Below are the code and all the weights of a small trained network. Each question names an input and a class and asks about switching units off, where a switched-off unit gives its printed mean instead of its output.

import numpy as np


def w(rows, s, z=0):
    codes = np.array(rows[::2]) - 128.0
    scale = np.full(codes.shape[1], s)
    scale[-1] = z or s
    return codes * scale


def f(y):
    return np.maximum(y, 0)


def log_softmax(a):
    a = a - a.max(-1, keepdims=True)
    return a - np.log(np.exp(a).sum(-1, keepdims=True))


def net(x, mask):
    res = np.array(x, float).reshape(1, 4) / 4 @ E
    y = f(res @ A[0][:, :-1].T + A[0][:, -1])
    res = res + np.where(mask, y, B[0][:, -1]) @ B[0][:, :-1]
    return log_softmax(res[-1] @ U[:, :-1].T + U[:, -1])


A, B = {}, {}
E = w([
[148,40,130,149,21,135,91,97,10],'x0',
[121,164,207,209,70,23,101,165,146],'x1',
[254,193,124,169,50,184,113,51,225],'x2',
[161,204,43,76,123,67,27,135,111],'x3',
],0.007)
A[0] = w([
[75,93,172,159,168,22,109,199,97,63],'n0',
[197,135,131,137,110,137,115,104,230,16],'n1',
[127,73,202,191,145,217,254,81,163,116],'n2',
[133,153,100,58,153,71,90,177,90,70],'n3',
[87,202,130,98,163,140,161,187,213,51],'n4',
[166,72,114,166,48,136,114,87,70,76],'n5',
[138,204,148,115,177,128,156,164,190,48],'n6',
[205,164,127,192,95,176,134,93,187,65],'n7',
[124,148,173,175,106,37,109,143,137,115],'n8',
[88,33,130,154,46,126,96,75,51,183],'n9',
[158,237,72,95,151,96,65,109,102,49],'n10',
[136,157,161,101,199,100,165,103,220,73],'n11',
[62,48,238,168,148,199,198,134,153,166],'n12',
[125,190,103,130,188,112,185,146,226,74],'n13',
[221,157,129,176,89,140,110,51,191,38],'n14',
[191,177,133,138,86,159,142,12,189,7],'n15',
[44,152,109,105,191,100,162,182,173,92],'n16',
[138,178,160,204,102,11,123,165,164,90],'n17',
[91,104,185,142,148,163,195,120,199,85],'n18',
[148,206,15,80,130,79,68,124,143,60],'n19',
[94,202,190,219,74,79,63,141,154,84],'n20',
[110,125,45,25,170,225,161,55,119,158],'n21',
[149,114,62,48,200,193,81,56,122,107],'n22',
[188,166,143,163,66,168,114,71,198,14],'n23',
],0.0058,0.0011)
B[0] = w([
[62,54,122,108,196,140,158,95,112,216],'n0',
[84,85,138,76,183,102,127,148,48,203],'n1',
[119,212,59,221,59,16,43,35,113,243],'n2',
[102,176,46,151,147,59,90,82,87,187],'n3',
[190,69,198,92,57,180,50,150,81,202],'n4',
[204,120,217,93,54,174,45,184,76,224],'n5',
[198,102,188,80,79,170,57,136,69,194],'n6',
[85,116,99,60,190,70,145,159,70,224],'n7',
[105,35,137,166,147,206,187,60,197,199],'n8',
[187,113,184,52,97,150,78,198,93,254],'n9',
[112,180,64,208,39,55,86,75,129,207],'n10',
[216,97,192,79,69,154,26,172,105,199],'n11',
[112,215,33,164,93,4,123,94,86,242],'n12',
[168,90,178,90,31,166,76,137,78,212],'n13',
[25,122,123,56,197,92,180,155,52,236],'n14',
[72,110,83,54,215,107,182,123,74,230],'n15',
[153,94,193,53,142,134,99,177,47,198],'n16',
[116,43,133,177,91,192,178,48,170,219],'n17',
[171,194,79,158,80,69,60,70,85,194],'n18',
[104,177,85,199,78,66,87,70,132,219],'n19',
[101,1,128,180,126,227,194,25,233,221],'n20',
[107,34,128,193,129,200,196,17,221,245],'n21',
[123,61,137,186,96,174,173,38,211,223],'n22',
[37,100,117,63,207,89,184,152,44,227],'n23',
],0.0049,0.0058)
U = w([
[48,115,118,44,231,97,173,151,74,113],'0',
[247,117,195,71,67,168,71,156,102,109],'1',
[129,215,66,214,87,55,105,100,135,101],'2',
[112,65,130,183,134,213,197,91,222,116],'3',
[161,160,134,136,140,139,159,159,152,218],'4',
[200,239,144,173,212,177,211,253,217,2],'5',
],0.012,0.0093)

Each question gives the input, the list of numbers given to net, and the class t.
The units are the neurons (one row each of A and B). Each row of codes is followed by its name. A weight is (code - 128) times the scale printed after its matrix; where a second scale follows, it is the last column's (A, B and U).
mask holds one flag per neuron, in row order. A switched-off neuron (its flag False) gives its mean, the last column of its row in B, instead of its output. The means were averaged over made-up inputs and are rounded, as every weight is.
A unit's drop is (log p(t) with every unit on - log p(t) with that unit switched off) / (log p(t) with every unit on - log p(t) with every unit switched off).
The circuit of an input: a set's keep is (log p(t) with only the set's units on - log p(t) with every unit switched off) / (log p(t) with every unit on - log p(t) with every unit switched off). Starting from the 12 units with the biggest drops (on a tie, the unit counted first), units are removed one at a time, each time the one whose removal leaves the highest keep (on an exact tie, the one counted first), for as long as the keep stays at least 0.8.
circuit, biggest first: the units of the circuit, biggest drop first
unit that matters most: the unit with the biggest drop
top k neurons: the k neurons with the biggest drops, biggest first
drop when u is switched off: that unit's drop, to one decimal
input [-4,2,-4,-6], class 2: circuit, biggest first	[n12 n2]
input [8,-5,-2,-4], class 1: circuit, biggest first	[n9]
input [8,-6,-4,-4], class 1: top 2 neurons	[n9 n5]
input [-4,-4,-1,-7], class 2: circuit, biggest first	[n2 n12]
input [1,-8,-6,-4], class 3: top 2 neurons	[n21 n22]
input [1,7,3,-8], class 2: top 3 neurons	[n2 n12 n18]
input [-2,6,8,6], class 0: circuit, biggest first	[n14 n23]
input [-3,7,6,6], class 3: top 2 neurons	[n20 n17]
input [-8,-4,7,-5], class 1: top 3 neurons	[n11 n13 n4]
input [7,6,-5,-8], class 2: top 2 neurons	[n12 n2]
input [1,0,4,4], class 0: top 2 neurons	[n2 n14]
input [-7,7,0,7], class 1: top 4 neurons	[n4 n6 n13 n11]
input [-1,6,-3,-5], class 3: top 2 neurons	[n20 n8]
input [-7,-5,8,-1], class 0: unit that matters most	n15
input [0,-8,4,7], class 3: top 4 neurons	[n21 n22 n2 n12]
input [6,7,-1,1], class 3: top 3 neurons	[n20 n8 n17]
input [-5,-8,-4,2], class 3: top 2 neurons	[n21 n22]
input [-4,-8,-2,-4], class 3: drop when n21 is switched off	0.6
input [-8,-3,-4,-6], class 1: drop when n11 is switched off	0.0
input [-5,-4,-3,-1], class 1: drop when n4 is switched off	0.1
input [-5,8,-1,-1], class 3: circuit, biggest first	[n20]
